Below is a small trained network, with its code and all its weights. Each question gives an input and a class and asks what happens when units are switched off, that is, made to give their printed mean instead of their output.

import numpy as np


def w(rows, s, z=0):
    codes = np.array(rows[::2]) - 128.0
    scale = np.full(codes.shape[1], s)
    scale[-1] = z or s
    return codes * scale


def f(y):
    return y / 2 * (1 + np.tanh(0.7978845608 * (y + 0.044715 * y**3)))


def log_softmax(a):
    a = a - a.max(-1, keepdims=True)
    return a - np.log(np.exp(a).sum(-1, keepdims=True))


def net(x, mask):
    res = np.array(x, float).reshape(1, 8) / 4 @ E
    y = f(res @ A[0][:, :-1].T + A[0][:, -1])
    res = res + np.where(mask, y, B[0][:, -1]) @ B[0][:, :-1]
    return log_softmax(res[-1] @ U[:, :-1].T + U[:, -1])


A, B = {}, {}
E = w([
[95,151,127,138,128,244,114],'x0',
[154,203,165,114,66,104,111],'x1',
[88,103,105,61,45,105,121],'x2',
[113,98,136,117,60,110,72],'x3',
[171,169,46,119,142,99,57],'x4',
[183,65,158,102,90,138,132],'x5',
[78,110,138,133,151,39,110],'x6',
[140,146,69,158,130,118,156],'x7',
],0.011)
A[0] = w([
[123,135,68,159,110,164,122,94],'neuron 1',
[252,206,132,182,157,130,78,148],'neuron 2',
[100,45,53,113,159,140,86,153],'neuron 3',
[93,89,170,134,223,132,113,254],'neuron 4',
[134,119,151,47,108,204,123,215],'neuron 5',
[116,185,90,91,96,138,94,119],'neuron 6',
[93,180,64,139,119,121,140,96],'neuron 7',
[191,152,108,132,186,254,158,189],'neuron 8',
[174,73,173,152,49,148,81,143],'neuron 9',
[81,156,90,145,184,92,97,234],'neuron 10',
],0.0095,0.0055)
B[0] = w([
[133,142,55,92,60,147,84,151],'neuron 1',
[180,127,40,180,75,119,31,227],'neuron 2',
[212,122,77,154,68,89,58,194],'neuron 3',
[133,50,177,254,66,152,155,216],'neuron 4',
[142,83,189,195,83,135,86,205],'neuron 5',
[28,153,153,125,105,224,116,180],'neuron 6',
[107,153,142,135,110,192,115,164],'neuron 7',
[199,12,200,191,87,113,114,245],'neuron 8',
[83,33,178,124,210,79,221,194],'neuron 9',
[111,136,160,211,139,159,140,228],'neuron 10',
],0.0092,0.011)
U = w([
[94,100,196,115,153,195,187,214],'0',
[105,172,55,61,119,227,88,62],'1',
[184,107,100,118,85,112,74,176],'2',
[192,101,67,1,152,72,193,3],'3',
],0.0097,0.0045)

Each question gives the input, the list of numbers given to net, and the class t.
The units are the neurons (one row each of A and B). Each row of codes is followed by its name. A weight is (code - 128) times the scale printed after its matrix; where a second scale follows, it is the last column's (A, B and U).
mask holds one flag per neuron, in row order. A switched-off neuron (its flag False) gives its mean, the last column of its row in B, instead of its output. The means were averaged over made-up inputs and are rounded, as every weight is.
A unit's drop is (log p(t) with every unit on - log p(t) with that unit switched off) / (log p(t) with every unit on - log p(t) with every unit switched off).
The circuit of an input: a set's keep is (log p(t) with only the set's units on - log p(t) with every unit switched off) / (log p(t) with every unit on - log p(t) with every unit switched off). Starting from all 10 units, units are removed one at a time, each time the one whose removal leaves the highest keep (on an exact tie, the one counted first), for as long as the keep stays at least 0.8.
circuit, biggest first: the units of the circuit, biggest drop first
top k neurons: the k neurons with the biggest drops, biggest first
drop when u is switched off: that unit's drop, to one decimal
input [-3,-4,6,-7,4,-7,6,4], class 0: top 2 neurons : neuron 2; neuron 10
input [4,-7,3,-8,-2,5,7,8], class 2: circuit, biggest first : neuron 3
input [1,7,3,8,0,-6,-5,0], class 1: circuit, biggest first : neuron 8; neuron 6
input [4,4,0,6,4,0,-3,3], class 1: circuit, biggest first : neuron 6; neuron 4
input [-8,1,3,-2,4,7,-8,-8], class 0: top 3 neurons : neuron 9; neuron 3; neuron 5
input [-5,-2,5,-6,1,-6,-3,-1], class 1: circuit, biggest first : neuron 8; neuron 5
input [4,2,0,5,-2,-2,-4,1], class 0: top 3 neurons : neuron 2; neuron 3; neuron 9
input [2,5,7,-4,3,4,-6,-4], class 0: circuit, biggest first : neuron 9; neuron 3
input [4,4,2,-7,3,-5,4,-5], class 1: top 3 neurons : neuron 9; neuron 8; neuron 5
input [1,7,-5,6,8,-8,8,3], class 1: top 2 neurons : neuron 6; neuron 8
input [1,-3,1,4,3,7,-5,-3], class 0: top 2 neurons : neuron 9; neuron 2
input [-1,-1,3,8,-4,2,5,-7], class 0: drop when neuron 9 is switched off : 0.5
input [-6,0,6,2,-2,5,2,-6], class 0: drop when neuron 9 is switched off : 0.5
input [3,2,7,-3,-2,-2,4,5], class 1: drop when neuron 4 is switched off : 0.2
input [-1,6,1,6,7,-6,1,0], class 1: top neuron : neuron 6
input [2,0,4,1,7,-3,5,-6], class 1: top 2 neurons : neuron 8; neuron 6
input [1,8,8,5,-1,-7,7,-5], class 0: top 2 neurons : neuron 2; neuron 3
